The symbols move the elements like this.
si: s927->s752, s558->s998, s907->s245, s428->s623, s444->s105, s670->s202, s209->s777, s202->s452, s482->s704, s206->s428, s236->s908, s290->s70, s813->s301, s839->s56, s732->s744, s964->s651, s659->s766, s766->s732, s323->s633, s867->s659, s32->s833, s717->s558, s484->s748, s233->s556, s379->s89, s597->s775, s116->s322, s35->s482, s651->s116, s166->s949, s633->s35, s146->s537, s974->s188, s748->s323, s303->s206, s978->s952, s998->s907, s245->s670, s438->s974, s395->s978, s410->s867, s452->s290, s275->s233, s168->s438, s949->s161, s704->s541, s537->s565, s296->s705, s541->s813, s991->s597, s922->s991, s984->s839, s371->s168, s556->s654, s752->s776, s89->s964, s654->s209, s56->s106, s70->s840, s840->s927, s301->s303, s885->s166, s705->s885, s889->s444, s106->s493, s167->s365, s105->s167, s833->s379, s365->s146, s776->s410, s322->s484, s777->s296, s489->s395, s775->s489, s952->s984, s188->s889, s243->s32, s744->s371, s908->s243, s565->s236, s493->s717, s623->s275, s161->s922
fe: s927->s70, s558->s493, s907->s558, s428->s303, s444->s188, s670->s907, s209->s556, s202->s245, s482->s633, s206->s301, s236->s537, s290->s202, s813->s704, s839->s952, s732->s659, s964->s379, s659->s410, s766->s867, s323->s484, s867->s776, s32->s908, s717->s106, s484->s116, s233->s623, s379->s32, s597->s922, s116->s964, s35->s323, s651->s89, s166->s705, s633->s748, s146->s167, s974->s168, s748->s322, s303->s813, s978->s489, s998->s717, s245->s998, s438->s371, s395->s775, s410->s752, s452->s670, s275->s428, s168->s744, s949->s885, s704->s35, s537->s365, s296->s209, s541->s482, s991->s161, s922->s949, s984->s978, s371->s732, s556->s275, s752->s840, s89->s833, s654->s233, s56->s984, s70->s452, s840->s290, s301->s541, s885->s296, s705->s777, s889->s974, s106->s839, s167->s444, s105->s889, s833->s243, s365->s105, s776->s927, s322->s651, s777->s654, s489->s597, s775->s991, s952->s395, s188->s438, s243->s236, s744->s766, s908->s565, s565->s146, s493->s56, s623->s206, s161->s166
ze: s927->s840, s558->s717, s907->s998, s428->s206, s444->s889, s670->s245, s209->s654, s202->s670, s482->s35, s206->s303, s236->s565, s290->s452, s813->s541, s839->s984, s732->s766, s964->s89, s659->s867, s766->s659, s323->s748, s867->s410, s32->s243, s717->s493, s484->s322, s233->s275, s379->s833, s597->s991, s116->s651, s35->s633, s651->s964, s166->s885, s633->s323, s146->s365, s974->s438, s748->s484, s303->s301, s978->s395, s998->s558, s245->s907, s438->s168, s395->s489, s410->s776, s452->s202, s275->s623, s168->s371, s949->s166, s704->s482, s537->s146, s296->s777, s541->s704, s991->s922, s922->s161, s984->s952, s371->s744, s556->s233, s752->s927, s89->s379, s654->s556, s56->s839, s70->s290, s840->s70, s301->s813, s885->s705, s705->s296, s889->s188, s106->s56, s167->s105, s105->s444, s833->s32, s365->s167, s776->s752, s322->s116, s777->s209, s489->s775, s775->s597, s952->s978, s188->s974, s243->s908, s744->s732, s908->s236, s565->s537, s493->s106, s623->s428, s161->s949

The rows follow the links: the fewer symbols apart two elements are, the more alike their rows tend to be.

Each row is also shifted at random along 8 hidden directions that mean nothing.

Some elements, each with a row of numbers:
s70: -57,17,-2,0,11,-36,47,-52,-9,-1,9,-20,-13,77,70,-1,30,-30,-20,-35,17,-13,2,-13,-20,4,-13,0,-2,-56,0,-42,52,68,29,36,7,-6,12,-61,-29,-31,55,-31
s998: 21,5,-17,5,-8,8,-21,-2,-24,28,17,35,-7,-56,-28,-35,-13,5,-14,-9,14,15,14,11,-16,28,26,5,-27,40,8,1,8,-34,16,24,8,-6,0,11,34,49,-25,-5
s438: 63,14,15,-11,5,-11,16,-38,-29,17,-9,3,12,29,59,-5,16,-9,-22,8,-1,-21,16,-16,-9,5,3,-6,3,-33,-11,-6,56,20,-15,46,24,-21,-24,-19,-20,-1,27,-5
s659: -60,7,-8,14,-63,40,-12,-10,-65,41,-20,45,-33,-44,10,-52,21,-61,-20,9,12,10,-1,-19,-4,39,15,15,-2,52,-4,24,30,-34,5,24,0,-21,-32,48,20,88,-55,-15
s556: 76,19,-9,5,18,-4,-2,10,26,-48,14,2,-22,-46,-17,44,-35,-12,38,2,-18,1,16,22,15,-9,25,-4,-8,10,4,6,-6,-3,0,-10,1,14,26,-70,29,6,25,-19
s766: 30,-8,27,-20,-18,6,-43,-5,-44,23,-18,8,5,-32,-31,-31,-8,-17,-19,2,0,-11,-46,-26,-8,23,35,7,7,-8,-20,-22,-9,5,5,-16,7,-12,24,62,-14,33,-23,-14
s752: 60,14,-9,-9,-14,-17,-19,-10,-19,48,-36,29,49,-34,29,-37,6,6,-33,13,6,5,34,7,-17,20,5,-23,-12,-12,-16,-2,50,-34,-16,57,49,-20,-33,63,-29,48,-23,22
s105: -97,-24,-16,1,70,8,-38,17,12,18,40,26,22,-34,-22,15,-36,98,5,22,-39,-13,19,17,11,-10,-21,-20,13,10,2,57,6,-54,-34,-12,13,-21,-53,-30,17,-50,-2,72
s275: -6,16,-24,-12,5,-20,4,28,30,28,-31,-15,-40,-65,33,28,52,71,50,0,25,49,-10,22,15,-19,61,9,29,11,-31,-31,62,-105,-4,37,49,33,24,58,31,113,-2,-36
s484: 89,5,24,-6,33,30,25,2,-16,13,15,-14,1,22,9,1,1,96,27,2,11,7,3,-15,17,-2,19,11,1,-2,6,-24,30,-16,-16,5,-49,11,32,14,31,13,59,-17
s395: -3,-10,-8,-13,-58,-38,-48,4,22,-37,-24,8,-43,-78,-44,16,19,-144,-4,7,-3,1,-49,19,-10,-12,58,12,5,24,-24,8,-61,1,27,-21,74,6,1,-5,3,45,-82,-37
s482: 20,-33,35,-20,13,7,26,-15,13,-5,46,-36,-67,45,-8,24,59,31,17,4,32,6,-54,-8,6,-41,59,53,12,18,-4,-15,-17,-2,13,-3,-6,16,17,-31,68,-1,24,-63
s704: 10,-13,10,2,-36,24,-21,34,20,-28,-17,1,-8,-22,-43,21,-19,-43,11,32,-17,-5,-16,5,16,-14,-11,4,9,25,-8,44,-61,-9,-19,-43,-3,0,-11,24,0,-6,-46,11
s597: 77,19,-53,1,26,-56,20,-15,29,9,0,13,13,-32,65,12,55,-4,1,0,7,20,70,42,-13,-15,27,-20,-8,12,17,-2,54,-52,-4,77,70,11,-49,-46,12,39,-7,8
s245: 26,3,-13,-1,30,-29,13,-39,-11,0,42,9,-5,13,20,-9,19,-18,-19,-23,6,-11,17,6,-22,3,19,3,-18,-2,22,-15,17,25,23,31,20,-5,-13,-80,16,-23,18,-10
s35: -76,11,-11,13,-40,19,16,39,13,-15,-55,-16,3,23,21,20,0,-29,23,5,-19,5,-6,-14,20,2,-65,-13,35,-9,-6,12,-18,3,-18,-39,-22,13,-3,53,-58,-6,-26,29
s927: -2,-19,14,-22,-5,-19,-57,4,-2,19,-14,8,31,-35,-46,-20,-23,-4,-29,6,-2,-9,-32,3,-18,7,15,-6,-3,-16,-26,-4,-28,-1,3,-12,37,-15,4,56,-25,-6,-35,17
s558: -45,43,-36,14,-2,-31,-39,9,13,-33,-36,28,9,-96,-5,22,-67,-54,18,-10,-31,-1,26,24,5,25,0,-41,-5,-23,-19,4,28,-1,5,-5,35,-6,23,-29,-31,30,1,6
s541: -43,-28,6,-9,-24,-6,-38,36,47,-33,-20,-12,-17,-39,-47,40,2,-41,18,34,-19,1,-39,15,18,-35,11,3,24,14,-24,39,-67,-23,-14,-48,33,8,-14,24,-2,-5,-57,5
s243: 51,9,29,1,-40,54,39,-22,-53,29,-3,3,-38,46,43,-24,32,0,-3,12,24,-1,-2,-32,7,13,7,31,1,19,-2,-2,43,0,-10,32,-36,-11,-8,25,28,45,19,-37
s489: 39,13,-17,-9,12,-49,-6,-14,27,-29,6,-5,-25,-40,3,33,8,-39,17,-16,3,4,-8,23,-8,-12,50,1,-2,-13,-11,-26,8,5,24,14,50,16,27,-57,13,19,12,-39
s964: 102,17,30,3,-5,42,-4,-5,-21,-5,1,18,-14,-36,-1,7,-29,30,21,35,-1,0,22,-4,27,2,38,6,-13,17,-12,19,39,-25,-28,19,-23,-13,9,-7,51,53,41,-34
s651: 37,-20,22,-33,21,-52,-23,-1,32,1,-40,-30,17,-16,33,36,66,17,12,40,-3,0,-30,5,18,-52,61,-6,48,-39,-41,-14,19,-37,-32,10,69,10,-15,42,-19,27,-2,-16
s209: -70,11,-42,16,-26,0,2,41,38,-13,-25,3,-23,-36,2,29,-3,-23,26,-1,-8,22,13,22,5,-4,-31,-7,13,25,-3,23,-14,-43,-1,-10,20,17,-14,10,-9,20,-44,22
s867: -105,13,16,4,-9,6,-24,-21,-32,-17,6,11,-47,-35,-19,3,-34,-43,13,-14,-8,-12,-42,-19,11,23,36,11,4,-12,-21,-11,18,31,25,-24,-10,-11,47,-34,15,27,25,-50
s167: -12,9,16,11,27,38,-24,-6,-28,-18,28,29,-6,-38,-28,9,-71,23,15,17,-31,-22,11,-9,26,16,6,-7,-9,5,0,32,17,6,-18,-20,-36,-25,6,-54,31,-12,40,0
s146: 11,-20,28,-8,26,40,14,-7,-46,45,26,-6,6,45,-1,-35,14,91,-7,-2,13,-2,-14,-33,2,10,0,19,5,7,12,-17,17,-9,-8,-1,-51,-4,6,37,21,-6,27,5

From each start, follow one symbol. Which element do you reach?
Answers are names.
new walk
-15,-6,-22,-10,9,-38,-11,30,47,-18,-28,-23,5,-31,4,38,31,-1,29,4,-10,14,-12,21,10,-30,13,-9,31,-6,-10,-7,-18,-37,-6,-15,40,28,1,21,-21,12,-28,11
ze
s275
new walk
36,18,-16,6,-8,-3,24,-30,-34,22,12,17,-2,15,33,-33,13,-25,-26,-25,15,-2,27,-7,-25,28,-4,0,-22,5,17,-18,35,18,20,42,2,-9,-11,-24,3,15,3,-7
si
s202
new walk
-41,-5,18,5,-12,51,-8,20,-13,8,4,11,-21,-11,-18,7,-32,36,16,20,-9,-1,-9,-11,19,5,-14,10,7,20,-13,36,1,-27,-21,-18,-25,-14,-7,21,21,7,-1,7
fe
s243
new walk
10,13,19,0,11,-4,25,-17,5,-20,-14,-18,2,42,54,30,10,-1,13,18,-10,-16,11,-12,20,-19,-8,-6,18,-39,-13,2,40,25,-24,11,-4,-5,-8,-31,-16,-18,49,-15
si
s89
new walk
-45,33,-25,15,56,15,-21,-15,-17,5,52,52,-30,-83,-1,14,-74,68,24,-6,-19,-2,49,22,11,28,24,-13,-23,14,-3,31,80,-44,-2,37,6,-26,1,-99,63,28,56,0
fe
s752
new walk
7,38,-8,8,-51,6,15,-19,-40,19,-37,17,-9,0,39,-29,-9,-56,-20,-19,16,2,14,-15,-18,42,-15,-4,-13,-14,-15,-19,48,21,17,36,6,-13,12,27,-29,48,0,-21
fe
s202
new walk
-94,-18,2,1,3,10,37,-5,4,-2,23,-27,-73,34,33,25,75,7,29,2,17,12,-37,-14,19,-31,27,39,36,23,3,0,10,-22,6,-2,-7,18,-11,-28,43,18,7,-39
fe
s484
new walk
94,15,0,13,-1,15,57,-12,3,13,1,-7,0,37,57,-8,47,35,8,11,32,24,55,7,11,-13,7,7,-18,19,18,-7,49,-21,-12,56,-24,11,-13,-3,36,39,39,-25
fe
s813
new walk
6,-6,17,-8,-25,9,0,5,-2,24,-40,-5,5,3,31,-1,40,5,0,36,9,9,-4,-9,15,-17,10,4,24,0,-24,11,24,-38,-30,18,18,-3,-27,69,-9,46,-18,-3
si
s964
new walk
13,-8,-6,-16,-16,-48,3,16,39,-4,-61,-39,17,-2,33,20,76,-27,14,11,9,21,-23,8,7,-34,28,-7,39,-23,-17,-35,-7,-23,-8,0,44,33,3,70,-41,41,-31,-16
fe
s206
new walk
-130,16,-43,13,9,-10,34,-10,-8,31,12,11,-12,35,53,-12,13,16,-11,-39,8,7,25,2,-21,22,-54,-8,2,-7,11,-5,46,-4,18,33,8,-5,-26,-24,-22,-20,-1,29
ze
s202
new walk
-56,-31,37,-8,-51,25,3,-11,-41,33,-22,-12,8,69,-2,-49,37,-37,-45,7,18,-11,-45,-41,-10,9,-25,21,11,-2,-5,-3,-30,36,4,-17,-23,-14,-18,83,-33,-12,-39,1
si
s889
new walk
74,12,29,-20,13,-13,-11,-19,-25,-7,-31,-11,8,-11,32,19,7,-7,13,17,-16,-20,-24,-24,16,-6,41,-7,29,-47,-27,-26,41,16,-21,3,16,-5,22,5,-23,24,36,-28
fe
s365
new walk
-39,-7,28,-11,13,23,-1,1,-23,1,4,-19,-26,20,-6,12,-9,33,18,-4,-8,-13,-48,-31,14,1,6,16,29,-19,-16,-13,5,10,-5,-31,-26,-2,31,7,0,-11,27,-16
ze
s565
